Here is a tiny trained network, its code and every weight. The questions are about switching its units off for an input and a class, where a switched-off unit gives its printed mean instead of its output.

import numpy as np


def w(rows, s, z=0):
    codes = np.array(rows[::2]) - 128.0
    scale = np.full(codes.shape[1], s)
    scale[-1] = z or s
    return codes * scale


def f(y):
    return np.maximum(y, 0)


def log_softmax(a):
    a = a - a.max(-1, keepdims=True)
    return a - np.log(np.exp(a).sum(-1, keepdims=True))


def net(x, mask):
    res = np.array(x, float).reshape(1, 5) / 4 @ E
    y = f(res @ A[0][:, :-1].T + A[0][:, -1])
    res = res + np.where(mask, y, B[0][:, -1]) @ B[0][:, :-1]
    return log_softmax(res[-1] @ U[:, :-1].T + U[:, -1])


A, B = {}, {}
E = w([
[106,147,124,132,135],'x0',
[31,3,49,158,164],'x1',
[142,114,133,125,122],'x2',
[130,137,126,255,33],'x3',
[167,113,239,201,225],'x4',
],0.0097)
A[0] = w([
[147,87,162,249,184,61],'neuron 0',
[126,125,65,85,106,169],'neuron 1',
[169,200,179,31,133,253],'neuron 2',
[159,180,102,126,77,176],'neuron 3',
[136,116,195,187,209,152],'neuron 4',
[149,143,202,150,175,150],'neuron 5',
[88,77,102,241,83,90],'neuron 6',
[128,137,104,34,79,218],'neuron 7',
[159,196,163,202,36,149],'neuron 8',
[84,48,96,86,200,133],'neuron 9',
],0.017,0.0046)
B[0] = w([
[125,255,123,166,175,227],'neuron 0',
[72,115,109,183,103,200],'neuron 1',
[152,207,92,33,133,251],'neuron 2',
[86,153,146,123,92,193],'neuron 3',
[205,142,137,95,213,235],'neuron 4',
[197,107,173,134,129,213],'neuron 5',
[168,175,41,125,50,214],'neuron 6',
[54,203,110,140,142,223],'neuron 7',
[92,96,252,184,90,234],'neuron 8',
[89,52,123,172,210,230],'neuron 9',
],0.027,0.019)
U = w([
[149,220,60,108,129,254],'0',
[214,120,105,14,160,127],'1',
[72,94,169,117,53,55],'2',
[190,108,202,173,134,46],'3',
[61,55,97,162,152,251],'4',
[180,51,106,153,231,18],'5',
[142,106,2,130,14,57],'6',
],0.0081,0.0026)

Each question gives the input, the list of numbers given to net, and the class t.
The units are the neurons (one row each of A and B). Each row of codes is followed by its name. A weight is (code - 128) times the scale printed after its matrix; where a second scale follows, it is the last column's (A, B and U).
mask holds one flag per neuron, in row order. A switched-off neuron (its flag False) gives its mean, the last column of its row in B, instead of its output. The means were averaged over made-up inputs and are rounded, as every weight is.
A unit's drop is (log p(t) with every unit on - log p(t) with that unit switched off) / (log p(t) with every unit on - log p(t) with every unit switched off).
The circuit of an input: a set's keep is (log p(t) with only the set's units on - log p(t) with every unit switched off) / (log p(t) with every unit on - log p(t) with every unit switched off). Starting from all 10 units, units are removed one at a time, each time the one whose removal leaves the highest keep (on an exact tie, the one counted first), for as long as the keep stays at least 0.8.
circuit, biggest first: the units of the circuit, biggest drop first
most important unit: the unit with the biggest drop
k most important neurons: the k neurons with the biggest drops, biggest first
drop of u: that unit's drop, to one decimal
input [0,4,-4,-6,-1], class 4: most important unit -> neuron 4
input [0,0,-8,3,0], class 2: 2 most important neurons -> neuron 2; neuron 4
input [-2,-2,0,6,0], class 2: circuit, biggest first -> neuron 8; neuron 4
input [-5,-1,7,8,4], class 3: 2 most important neurons -> neuron 8; neuron 2
input [-1,1,-1,-5,6], class 5: 2 most important neurons -> neuron 9; neuron 6
input [-1,4,-1,0,4], class 5: 2 most important neurons -> neuron 2; neuron 7
input [6,6,7,1,-5], class 6: 2 most important neurons -> neuron 6; neuron 8
input [8,1,-3,-7,-7], class 4: 4 most important neurons -> neuron 9; neuron 0; neuron 1; neuron 6
input [2,0,-4,4,-8], class 2: 2 most important neurons -> neuron 8; neuron 2
input [6,0,-7,6,-2], class 2: 2 most important neurons -> neuron 8; neuron 2
input [8,1,4,-3,-3], class 4: 2 most important neurons -> neuron 0; neuron 6
input [8,2,-3,8,-2], class 6: drop of neuron 6 -> 1.2
input [-6,-1,2,6,3], class 3: drop of neuron 2 -> 0.2
input [-3,3,5,8,-5], class 6: circuit, biggest first -> neuron 6
input [-6,3,-2,-6,-6], class 4: drop of neuron 8 -> 0.0
input [-4,-6,-4,2,0], class 2: 2 most important neurons -> neuron 8; neuron 4
input [8,7,-6,1,-3], class 6: 2 most important neurons -> neuron 6; neuron 8
